Below are the code and all the weights of a small trained network. Each question names an input and a target symbol and asks about switching units off, where a switched-off unit gives its printed mean instead of its output.

import numpy as np


def w(rows, s, z=0):
    codes = np.array(rows[::2]) - 128.0
    scale = np.full(codes.shape[1], s)
    scale[-1] = z or s
    return codes * scale


def f(y):
    return np.maximum(y, 0)


def softmax(a):
    e = np.exp(a - a.max(-1, keepdims=True))
    return e / e.sum(-1, keepdims=True)


def log_softmax(a):
    a = a - a.max(-1, keepdims=True)
    return a - np.log(np.exp(a).sum(-1, keepdims=True))


def net(x, mask):
    ids = ['αεζθλξπστφω'.index(c) for c in x.split()]
    T = len(ids)
    res = E[ids] + P[:T]
    q, k, v = (res @ M[0].T for M in (Q, K, V))
    z = softmax(np.where(np.tri(T) > 0, q @ k.T / 4**0.5, -1e9)) @ v
    res = res + np.where(mask[0], z, O[0][:, -1]) @ O[0][:, :-1]
    y = f(res @ A[0][:, :-1].T + A[0][:, -1])
    res = res + np.where(mask[1:9], y, B[0][:, -1]) @ B[0][:, :-1]
    return log_softmax(res[-1] @ U[:, :-1].T + U[:, -1])


Q, K, V, O, A, B = {}, {}, {}, {}, {}, {}
E = w([
[181,97,141,96,121,125],'α',
[156,5,111,150,111,140],'ε',
[131,173,155,126,80,121],'ζ',
[132,105,101,147,138,95],'θ',
[142,117,138,190,134,128],'λ',
[113,97,51,133,168,161],'ξ',
[122,189,141,158,99,167],'π',
[75,183,80,147,114,116],'σ',
[179,129,120,147,135,220],'τ',
[143,141,88,104,90,177],'φ',
[117,184,72,173,178,183],'ω',
],0.019)
P = w([
[124,145,178,82,181,126],'0',
[43,98,94,128,109,113],'1',
[150,94,100,181,83,114],'2',
[193,223,65,10,172,74],'3',
[76,92,65,217,72,153],'4',
[232,124,57,189,65,112],'5',
],0.011)
Q[0] = w([
[127,148,93,9,178,64],'head 0',
[166,136,124,185,116,158],'head 0',
[84,171,145,97,191,135],'head 0',
[99,113,38,247,3,180],'head 0',
],0.018)
K[0] = w([
[95,157,249,107,225,192],'head 0',
[185,111,104,142,74,124],'head 0',
[49,95,114,77,110,175],'head 0',
[211,214,22,184,102,179],'head 0',
],0.014)
V[0] = w([
[148,77,194,77,68,8],'head 0',
[184,122,218,125,81,207],'head 0',
[143,66,60,49,90,180],'head 0',
[67,201,144,76,21,153],'head 0',
],0.015)
O[0] = w([
[180,171,191,140,61,29,121],'head 0',
[118,155,217,140,62,213,163],'head 0',
[84,99,189,23,101,104,254],'head 0',
[140,114,83,96,2,162,39],'head 0',
],0.015,0.0092)
A[0] = w([
[159,120,99,2,62,192,147],'neuron 0',
[197,114,43,197,141,179,93],'neuron 1',
[205,161,107,196,55,146,4],'neuron 2',
[190,29,125,68,122,132,110],'neuron 3',
[218,211,149,205,39,77,169],'neuron 4',
[119,130,194,169,172,119,176],'neuron 5',
[103,116,42,99,129,187,179],'neuron 6',
[155,191,144,43,215,195,106],'neuron 7',
],0.0075,0.0028)
B[0] = w([
[57,82,7,137,145,122,254],'neuron 0',
[56,254,154,123,125,95,197],'neuron 1',
[71,65,216,195,35,95,158],'neuron 2',
[110,239,170,138,143,141,209],'neuron 3',
[233,92,74,124,188,194,198],'neuron 4',
[151,125,93,197,65,139,237],'neuron 5',
[240,196,247,82,125,97,254],'neuron 6',
[109,27,164,176,77,97,200],'neuron 7',
],0.0084,0.014)
U = w([
[253,119,163,65,122,204,132],'α',
[88,108,221,126,75,90,86],'ε',
[154,78,107,176,85,172,157],'ζ',
[158,64,70,158,157,98,214],'θ',
[98,125,118,225,151,191,178],'λ',
[151,63,142,89,201,168,96],'ξ',
[100,177,176,163,65,199,33],'π',
[151,190,123,106,92,110,76],'σ',
[123,88,176,140,149,252,100],'τ',
[98,83,122,83,106,172,252],'φ',
[123,163,181,124,175,214,55],'ω',
],0.0045,0.0031)

Each question gives the input, a string of symbols that net reads in full, and the target symbol t.
The units are the heads (4 rows each of Q, K, V and O) and the neurons (one row each of A and B). Each row of codes is followed by its name. A weight is (code - 128) times the scale printed after its matrix; where a second scale follows, it is the last column's (O, A, B and U).
mask holds one flag per unit, heads first, then neurons. A switched-off unit (its flag False) gives its mean, the last column of its rows in O or B, instead of its output. The means were averaged over made-up inputs and are rounded, as every weight is.
A unit's drop is (log p(t) with every unit on - log p(t) with that unit switched off) / (log p(t) with every unit on - log p(t) with every unit switched off).
The circuit of an input: a set's keep is (log p(t) with only the set's units on - log p(t) with every unit switched off) / (log p(t) with every unit on - log p(t) with every unit switched off). Starting from all 9 units, units are removed one at a time, each time the one whose removal leaves the highest keep (on an exact tie, the one counted first), for as long as the keep stays at least 0.8.
circuit, biggest first: the units of the circuit, biggest drop first
unit that matters most: the unit with the biggest drop
k most important neurons: the k neurons with the biggest drops, biggest first
drop when u is switched off: that unit's drop, to one decimal
input ζ φ ε θ, target ζ: circuit, biggest first -> head 0; neuron 2; neuron 4
input π α τ φ, target π: circuit, biggest first -> head 0; neuron 1
input ε λ λ α θ, target λ: circuit, biggest first -> head 0
input π ε α θ, target π: 3 most important neurons -> neuron 1; neuron 2; neuron 6
input σ α φ ε ζ, target φ: circuit, biggest first -> head 0; neuron 0
input ε ε ε σ π, target σ: 2 most important neurons -> neuron 6; neuron 1
input ε ε π φ, target ε: circuit, biggest first -> head 0; neuron 7
input σ ε φ φ, target σ: circuit, biggest first -> head 0; neuron 1; neuron 6
input φ φ ε ε α, target ε: 2 most important neurons -> neuron 4; neuron 0
input λ α π, target π: 3 most important neurons -> neuron 1; neuron 2; neuron 6
input ε ξ σ ω θ, target ω: circuit, biggest first -> head 0; neuron 6; neuron 1
input ζ ε α λ, target ζ: 3 most important neurons -> neuron 2; neuron 4; neuron 6
input ω ε α ξ, target ω: circuit, biggest first -> head 0; neuron 1; neuron 6
input ε α λ α, target ε: unit that matters most -> head 0
input α α α ε, target α: 2 most important neurons -> neuron 4; neuron 0
input σ φ ε σ ε, target σ: 3 most important neurons -> neuron 1; neuron 6; neuron 3
input ξ τ ζ α ε, target ζ: 3 most important neurons -> neuron 4; neuron 2; neuron 6
input ε ε σ σ α, target σ: 2 most important neurons -> neuron 1; neuron 6
input ζ ξ ε ζ α, target ζ: drop when neuron 4 is switched off -> 0.2
input λ ζ φ ε λ, target φ: drop when neuron 1 is switched off -> 0.0
input λ ε λ ε α, target λ: drop when head 0 is switched off -> 0.9
input ω τ ε φ π, target φ: drop when head 0 is switched off -> 0.8
input ε ε ξ α σ θ, target θ: most important neuron -> neuron 6
